What each symbol does to the objects:
ga: Bil->Bet, Das->Mar, Dab->Zan, Gid->Das, Pas->Bil, Zed->Siz, Sus->Vob, Tav->Gid, Pum->Vin, Lem->Vuf, Bif->Tuv, Laf->Nuf, Gaz->Gek, Bom->Tez, Mar->Dor, Siz->Nat, Laz->Sor, Lud->Mes, Vuf->Fuv, Zik->Suv, Zoz->Pum, Tez->Laf, Lag->Dit, Dor->Nin, Nin->Fik, Bov->Gaz, Nuf->Pas, Luv->Sus, Tuk->Roz, Mes->Dev, Vin->Zik, Gif->Bom, Fuv->Zum, Zek->Pud, Dol->Tuk, Fuz->Laz, Gek->Pog, Lef->Fov, Vob->Ber, Vos->Luv, Roz->Lud, Dit->Fuz, Pog->Nul, Zan->Lem, Bet->Zoz, Pud->Lef, Zum->Tav, Nat->Tos, Nul->Sed, Tos->Rak, Gub->Zek, Tuv->Lag, Sor->Gif, Suv->Dol, Nev->Ker, Ker->Vos, Ber->Gub, Rak->Nev, Dev->Dab, Fov->Bif, Fik->Bov, Sed->Zed
lu: Bil->Nev, Das->Tez, Dab->Tuv, Gid->Bom, Pas->Rak, Zed->Dol, Sus->Vuf, Tav->Gif, Pum->Luv, Lem->Dit, Bif->Nin, Laf->Nat, Gaz->Zoz, Bom->Zed, Mar->Laf, Siz->Tuk, Laz->Pog, Lud->Lef, Vuf->Fuz, Zik->Vob, Zoz->Vos, Tez->Siz, Lag->Bov, Dor->Nuf, Nin->Pas, Bov->Bet, Nuf->Tos, Luv->Lem, Tuk->Zek, Mes->Fov, Vin->Sus, Gif->Sed, Fuv->Laz, Zek->Gid, Dol->Gub, Fuz->Gek, Gek->Pum, Lef->Mar, Vob->Fuv, Vos->Zan, Roz->Pud, Dit->Gaz, Pog->Vin, Zan->Lag, Bet->Ker, Pud->Das, Zum->Sor, Nat->Roz, Nul->Zik, Tos->Lud, Gub->Tav, Tuv->Fik, Sor->Nul, Suv->Ber, Nev->Dev, Ker->Dab, Ber->Zum, Rak->Mes, Dev->Bif, Fov->Dor, Fik->Bil, Sed->Suv
ze: Bil->Fik, Das->Pud, Dab->Ker, Gid->Zek, Pas->Nin, Zed->Bom, Sus->Vin, Tav->Gub, Pum->Gek, Lem->Luv, Bif->Dev, Laf->Mar, Gaz->Dit, Bom->Gid, Mar->Lef, Siz->Tez, Laz->Fuv, Lud->Tos, Vuf->Sus, Zik->Nul, Zoz->Gaz, Tez->Das, Lag->Zan, Dor->Fov, Nin->Bif, Bov->Lag, Nuf->Dor, Luv->Pum, Tuk->Siz, Mes->Rak, Vin->Pog, Gif->Tav, Fuv->Vob, Zek->Tuk, Dol->Zed, Fuz->Vuf, Gek->Fuz, Lef->Lud, Vob->Zik, Vos->Zoz, Roz->Nat, Dit->Lem, Pog->Laz, Zan->Vos, Bet->Bov, Pud->Roz, Zum->Ber, Nat->Laf, Nul->Sor, Tos->Nuf, Gub->Dol, Tuv->Dab, Sor->Zum, Suv->Sed, Nev->Bil, Ker->Bet, Ber->Suv, Rak->Pas, Dev->Nev, Fov->Mes, Fik->Tuv, Sed->Gif
si: Bil->Pas, Das->Gid, Dab->Dev, Gid->Tav, Pas->Nuf, Zed->Sed, Sus->Luv, Tav->Zum, Pum->Zoz, Lem->Zan, Bif->Fov, Laf->Tez, Gaz->Bov, Bom->Gif, Mar->Das, Siz->Zed, Laz->Fuz, Lud->Roz, Vuf->Lem, Zik->Vin, Zoz->Bet, Tez->Bom, Lag->Tuv, Dor->Mar, Nin->Dor, Bov->Fik, Nuf->Laf, Luv->Vos, Tuk->Dol, Mes->Lud, Vin->Pum, Gif->Sor, Fuv->Vuf, Zek->Gub, Dol->Suv, Fuz->Dit, Gek->Gaz, Lef->Pud, Vob->Sus, Vos->Ker, Roz->Tuk, Dit->Lag, Pog->Gek, Zan->Dab, Bet->Bil, Pud->Zek, Zum->Fuv, Nat->Siz, Nul->Pog, Tos->Nat, Gub->Ber, Tuv->Bif, Sor->Laz, Suv->Zik, Nev->Rak, Ker->Nev, Ber->Vob, Rak->Tos, Dev->Mes, Fov->Lef, Fik->Nin, Sed->Nul
fe: Bil->Rak, Das->Bom, Dab->Bif, Gid->Gif, Pas->Tos, Zed->Suv, Sus->Lem, Tav->Sor, Pum->Vos, Lem->Lag, Bif->Dor, Laf->Siz, Gaz->Bet, Bom->Sed, Mar->Tez, Siz->Dol, Laz->Gek, Lud->Pud, Vuf->Dit, Zik->Sus, Zoz->Ker, Tez->Zed, Lag->Fik, Dor->Laf, Nin->Nuf, Bov->Bil, Nuf->Nat, Luv->Zan, Tuk->Gub, Mes->Lef, Vin->Luv, Gif->Nul, Fuv->Fuz, Zek->Tav, Dol->Ber, Fuz->Gaz, Gek->Zoz, Lef->Das, Vob->Vuf, Vos->Dab, Roz->Zek, Dit->Bov, Pog->Pum, Zan->Tuv, Bet->Nev, Pud->Gid, Zum->Laz, Nat->Tuk, Nul->Vin, Tos->Roz, Gub->Zum, Tuv->Nin, Sor->Pog, Suv->Vob, Nev->Mes, Ker->Dev, Ber->Fuv, Rak->Lud, Dev->Fov, Fov->Mar, Fik->Pas, Sed->Zik

The rows follow the links: the fewer symbols apart two objects are, the more alike their rows tend to be.

Named rows; a name shown again gets a slightly different row:
Lud: -1 -31 -44 -48 -99 -2 -44 -49 19 -34 -14 -3 52 -34 -61 63 7 11 -23 9 8 16 -2 49 -80 -5 35 35 -14 -13 22 -1 6 17 27 -4 -22 -8 -27 -28 17 -2 33 -60 9 -27 -37 16 -40 -15 33 -23 61 -11 7 -45 1
Gif: 13 42 18 -75 0 11 26 38 -12 22 -30 34 -60 -25 24 -43 27 -31 15 -19 20 5 14 -32 23 37 -31 72 -15 1 -39 -43 -71 -36 -25 -33 -39 -42 3 40 -48 12 38 30 -44 26 16 72 -4 -17 -8 2 2 37 2 10 -52
Ber: 10 47 30 -51 31 10 39 47 -17 29 -21 31 -68 -13 38 -58 20 -31 22 -17 18 2 15 -43 42 35 -39 52 -7 4 -41 -38 -66 -37 -28 -27 -29 -34 8 44 -46 10 22 46 -40 29 25 59 9 -10 -18 8 -21 34 1 23 -45
Sed: 12 44 22 -68 12 10 32 41 -13 25 -29 35 -63 -21 30 -48 26 -31 19 -18 22 1 16 -35 29 36 -36 66 -11 2 -41 -42 -66 -38 -26 -29 -38 -40 6 41 -46 10 31 34 -42 28 19 69 -1 -14 -10 5 -7 36 1 13 -50
Bov: -11 -26 1 99 48 -10 -3 -12 2 -4 36 -33 32 43 5 12 -30 28 -4 13 -23 -10 -16 8 17 -36 17 -90 21 4 28 45 68 28 11 36 53 45 9 -26 38 -7 -53 0 39 -12 6 -82 22 25 -10 12 -29 -29 -5 14 48
Dab: -15 -36 -12 89 18 -10 -19 -29 8 -14 31 -35 51 32 -12 32 -29 31 -11 17 -23 -7 -15 21 -7 -40 29 -83 17 1 34 47 72 33 20 35 49 45 3 -39 46 -11 -45 -20 41 -21 -9 -79 13 20 0 6 -11 -34 -5 2 55
Bom: 10 28 -1 -97 -47 10 5 14 -4 4 -35 33 -31 -44 -5 -12 28 -29 3 -12 25 11 14 -6 -20 37 -17 91 -22 -6 -26 -44 -66 -29 -10 -34 -52 -46 -13 27 -40 6 54 0 -38 12 -4 82 -24 -22 9 -10 31 28 8 -13 -49
Vin: 4 32 45 38 94 4 46 52 -18 36 9 7 -58 28 62 -65 -4 -10 24 -11 -5 -13 3 -52 80 5 -37 -27 13 13 -27 -2 -16 -22 -29 2 16 4 25 31 -22 5 -27 57 -14 29 39 -10 39 12 -34 23 -58 15 -6 43 -8
Laz: 7 40 46 17 87 7 45 56 -21 37 2 13 -65 19 62 -66 1 -18 27 -16 0 -11 5 -53 78 15 -40 -10 8 13 -33 -10 -27 -27 -29 -6 5 -3 24 37 -28 6 -17 62 -21 33 39 8 31 8 -34 23 -53 23 -5 44 -19
Zek: 11 21 -10 -105 -61 9 -5 0 3 -2 -38 32 -20 -46 -21 2 30 -23 1 -10 23 14 14 4 -34 34 -6 89 -20 -7 -20 -41 -63 -22 -4 -34 -51 -44 -17 18 -35 8 59 -13 -31 6 -11 80 -32 -23 17 -16 39 23 7 -24 -47
Sus: 3 32 44 48 100 4 45 51 -20 34 13 0 -55 34 61 -64 -9 -11 23 -11 -7 -14 5 -48 80 2 -35 -35 13 14 -23 3 -5 -15 -25 3 21 8 24 28 -17 4 -37 58 -10 27 40 -17 38 15 -37 22 -63 11 -6 43 -5
Gid: 11 24 -8 -100 -58 8 0 6 1 2 -36 32 -26 -44 -13 -5 27 -26 1 -10 24 12 13 -1 -26 35 -11 88 -24 -6 -24 -45 -64 -26 -9 -34 -54 -44 -14 24 -37 8 56 -4 -35 6 -7 84 -28 -25 13 -13 34 27 6 -16 -50
Zan: -10 -19 9 101 64 -9 6 -2 -1 3 34 -31 17 47 21 -2 -30 24 0 9 -25 -12 -13 -2 34 -33 9 -90 22 9 20 39 58 20 5 30 52 42 15 -20 35 -6 -58 14 33 -5 10 -80 29 23 -16 16 -41 -26 -8 22 45
Bil: -12 -42 -24 68 -12 -9 -29 -39 15 -25 29 -33 64 20 -30 50 -24 32 -19 16 -20 -3 -14 35 -28 -36 37 -67 11 0 42 42 68 37 27 31 38 39 -4 -44 46 -12 -32 -34 42 -29 -19 -66 -1 15 11 -6 6 -36 -5 -14 49
Tuk: 10 14 -15 -102 -70 5 -9 -4 2 -7 -36 27 -12 -45 -24 10 30 -18 -4 -7 27 15 12 9 -42 31 -1 89 -18 -10 -16 -43 -56 -18 -3 -31 -52 -43 -14 16 -28 8 56 -17 -28 1 -14 78 -34 -24 20 -14 45 23 8 -26 -44

Each walk starts at a row. The symbols on each line, taken left to right, move it on to the next object.
Each answer is a row, close to the row of the object it stands for.
-11 -44 -21 74 -3 -9 -27 -39 15 -21 31 -34 61 27 -23 44 -26 31 -18 16 -21 -3 -15 32 -21 -37 33 -72 13 0 40 44 69 35 23 32 43 40 1 -40 47 -9 -36 -32 42 -26 -15 -73 5 18 8 -2 1 -35 -2 -9 51
lu fe ga fe
-7 -45 -45 2 -76 -9 -47 -58 19 -35 6 -19 69 -11 -57 70 -7 24 -26 16 -6 10 -10 54 -68 -23 43 -9 -4 -7 38 20 41 31 33 14 4 17 -18 -45 36 -8 9 -57 30 -31 -36 -22 -27 -1 30 -18 45 -26 3 -39 29
ga fe
-8 -43 -45 -9 -83 -6 -46 -59 18 -35 3 -15 68 -17 -59 70 -5 19 -26 14 -4 10 -7 53 -73 -16 42 -1 -5 -11 35 14 34 30 33 13 1 10 -20 -40 34 -7 14 -59 25 -34 -38 -15 -30 -5 31 -19 50 -26 5 -41 24
-4 14 35 81 103 0 36 36 -14 26 26 -11 -29 44 52 -45 -16 6 20 -2 -15 -14 -3 -37 72 -12 -23 -64 19 13 -9 20 21 -3 -16 16 39 24 27 13 0 -1 -53 47 5 18 33 -47 42 20 -31 26 -60 -3 -8 42 17
ze ze ga lu
3 39 44 29 92 7 47 56 -22 37 7 10 -63 24 61 -69 -4 -13 25 -12 -1 -13 3 -52 78 10 -37 -17 10 14 -30 -7 -22 -23 -31 -5 10 1 23 35 -25 7 -22 63 -16 30 41 -1 39 9 -34 23 -57 18 -5 40 -12
ga fe ga ga
14 48 28 -60 23 13 33 49 -14 26 -25 32 -66 -18 38 -53 24 -34 18 -20 20 1 13 -40 38 36 -39 61 -10 4 -42 -41 -67 -39 -28 -29 -34 -38 7 48 -48 13 28 39 -39 28 25 64 5 -14 -12 6 -12 37 1 16 -48
-14 -46 -29 58 -21 -9 -32 -44 13 -27 26 -31 67 19 -33 55 -22 33 -20 17 -19 0 -16 40 -36 -36 37 -61 11 -4 40 40 66 38 28 31 34 36 -6 -45 47 -10 -27 -38 42 -32 -22 -65 -5 13 15 -7 15 -37 -1 -18 48
lu ga lu
-12 -39 -17 81 7 -11 -21 -34 11 -19 33 -37 56 29 -17 39 -28 31 -15 16 -23 -6 -13 27 -13 -39 31 -78 14 -2 38 46 71 35 22 33 45 42 0 -40 44 -10 -42 -23 41 -24 -12 -76 10 17 5 0 -5 -34 -5 -4 53
lu ze ga
-10 -23 6 102 58 -8 2 -8 2 -1 37 -31 26 46 12 5 -29 25 -3 11 -25 -11 -14 1 25 -35 14 -91 20 6 25 42 65 26 9 33 51 45 11 -20 36 -6 -57 5 36 -9 8 -83 27 25 -13 13 -35 -28 -5 17 49
-14 -49 -29 50 -31 -11 -37 -48 16 -30 23 -33 68 12 -40 58 -21 30 -21 19 -18 0 -14 41 -46 -33 40 -53 6 -5 44 37 62 37 29 30 33 33 -6 -46 47 -10 -21 -44 39 -31 -25 -58 -8 11 18 -9 18 -33 0 -21 45
ga fe
-11 -48 -32 43 -41 -12 -39 -52 17 -31 20 -29 69 8 -44 60 -19 29 -23 18 -15 3 -13 46 -47 -32 40 -44 5 -5 41 35 59 36 31 25 27 30 -11 -44 43 -10 -16 -48 38 -30 -27 -51 -13 7 18 -10 28 -33 0 -25 43
ga fe si
-6 -39 -44 -20 -88 -8 -46 -55 18 -36 -3 -14 63 -22 -61 68 1 18 -27 14 -2 12 -8 52 -77 -14 38 7 -7 -13 32 12 28 26 32 7 -6 5 -23 -38 28 -4 18 -60 20 -31 -38 -4 -32 -4 32 -19 52 -21 5 -43 17
2 24 39 65 101 2 38 44 -20 30 20 -7 -44 41 55 -54 -14 -4 22 -8 -12 -14 -2 -45 78 -5 -30 -50 16 11 -16 12 10 -10 -22 10 30 15 25 22 -8 1 -42 54 -2 24 37 -34 41 19 -33 25 -59 5 -8 45 8
ga ga ze
11 46 33 -42 43 12 39 50 -18 34 -19 29 -71 -8 44 -59 19 -31 24 -20 15 -4 12 -44 51 32 -40 47 -6 7 -41 -37 -58 -34 -31 -23 -24 -28 13 45 -46 12 17 46 -39 32 25 52 12 -8 -21 8 -26 34 1 26 -42
ze ze ga
10 33 6 -94 -29 9 11 21 -8 13 -35 34 -46 -37 3 -26 29 -29 11 -15 25 9 12 -16 -2 39 -22 84 -17 -1 -34 -46 -71 -35 -16 -35 -50 -45 -6 35 -44 9 51 10 -41 18 5 80 -15 -22 3 -6 17 32 6 -5 -53
-10 -46 -39 23 -60 -11 -42 -54 21 -36 11 -23 73 -2 -53 66 -13 27 -24 17 -11 5 -11 50 -61 -27 43 -29 4 -9 41 28 51 34 32 22 14 22 -15 -46 40 -8 -6 -53 34 -32 -32 -37 -21 2 25 -16 36 -32 2 -34 36
fe lu lu
-1 -28 -43 -55 -100 -3 -46 -46 20 -34 -18 2 46 -36 -61 59 11 6 -25 9 8 13 0 46 -81 0 30 42 -14 -15 20 -7 -2 13 24 -7 -25 -13 -25 -26 12 -2 39 -54 6 -25 -36 27 -42 -14 34 -24 61 -8 7 -43 -3
fe fe ze ga
6 0 -28 -96 -91 3 -21 -23 10 -16 -32 21 9 -47 -42 28 26 -12 -13 -3 20 15 9 24 -60 22 10 80 -22 -8 -6 -31 -42 -7 8 -26 -47 -35 -22 2 -15 5 58 -33 -19 -9 -26 67 -38 -24 25 -19 55 12 6 -34 -34
9 10 -19 -103 -78 7 -14 -10 4 -12 -36 27 -4 -50 -30 17 28 -18 -6 -6 21 15 12 15 -50 30 0 87 -22 -11 -11 -37 -53 -16 2 -31 -51 -40 -18 12 -25 5 60 -26 -26 -2 -18 74 -37 -26 21 -19 47 21 9 -29 -40
fe fe si
5 42 41 -3 77 8 47 56 -21 35 -7 19 -69 13 57 -70 7 -22 27 -17 4 -6 8 -55 71 24 -41 11 2 13 -38 -21 -40 -30 -32 -14 -6 -13 17 41 -36 8 -7 58 -27 33 35 22 27 4 -30 16 -46 26 -3 40 -29
fe ga ga si
6 41 45 6 82 7 45 56 -20 34 -3 16 -67 15 60 -69 6 -20 27 -13 2 -10 7 -52 74 15 -40 -1 5 10 -36 -18 -34 -29 -33 -12 2 -9 22 41 -33 8 -13 58 -25 32 37 15 30 5 -33 21 -49 24 -5 42 -22
7 4 -23 -98 -85 5 -18 -17 9 -14 -32 25 3 -49 -35 22 27 -13 -10 -3 23 16 10 20 -52 26 7 87 -24 -10 -9 -35 -47 -11 5 -29 -49 -39 -21 6 -21 6 59 -31 -21 -6 -24 71 -37 -26 23 -20 52 19 10 -33 -38
fe lu ze
11 31 3 -98 -39 8 10 18 -4 8 -35 32 -40 -40 -3 -17 30 -27 6 -14 24 7 16 -13 -10 37 -21 87 -18 -4 -30 -46 -70 -30 -15 -34 -52 -46 -9 33 -41 10 51 7 -39 16 0 82 -23 -21 5 -8 21 30 6 -10 -52
ga ga
1 -13 -35 -81 -101 -2 -33 -38 13 -28 -27 10 32 -45 -53 46 19 -4 -20 2 16 17 5 38 -74 11 22 63 -20 -13 7 -18 -20 4 17 -16 -40 -25 -25 -11 -2 3 50 -50 -5 -18 -31 49 -43 -19 31 -24 62 5 8 -40 -19
3 26 41 56 101 4 43 49 -17 31 15 0 -48 36 61 -58 -11 -7 24 -7 -6 -15 -2 -47 79 -3 -33 -40 15 14 -19 6 1 -13 -24 8 27 15 24 26 -12 0 -37 56 -5 24 37 -25 41 19 -33 23 -62 8 -7 46 3
fe lu fe
-12 -29 -3 96 37 -9 -8 -16 2 -12 37 -33 38 40 1 16 -31 27 -5 13 -25 -9 -15 13 10 -37 20 -85 20 3 29 47 70 29 13 35 51 47 11 -31 41 -9 -50 -8 39 -13 0 -84 19 22 -6 7 -24 -31 -5 10 51
fe si si
-6 -32 -46 -38 -97 -7 -44 -51 19 -36 -12 -6 56 -29 -61 64 5 12 -25 10 3 14 -4 50 -80 -6 38 25 -13 -13 28 2 14 21 28 2 -16 -1 -24 -31 21 -6 29 -59 14 -30 -38 10 -40 -12 33 -24 58 -16 6 -43 8
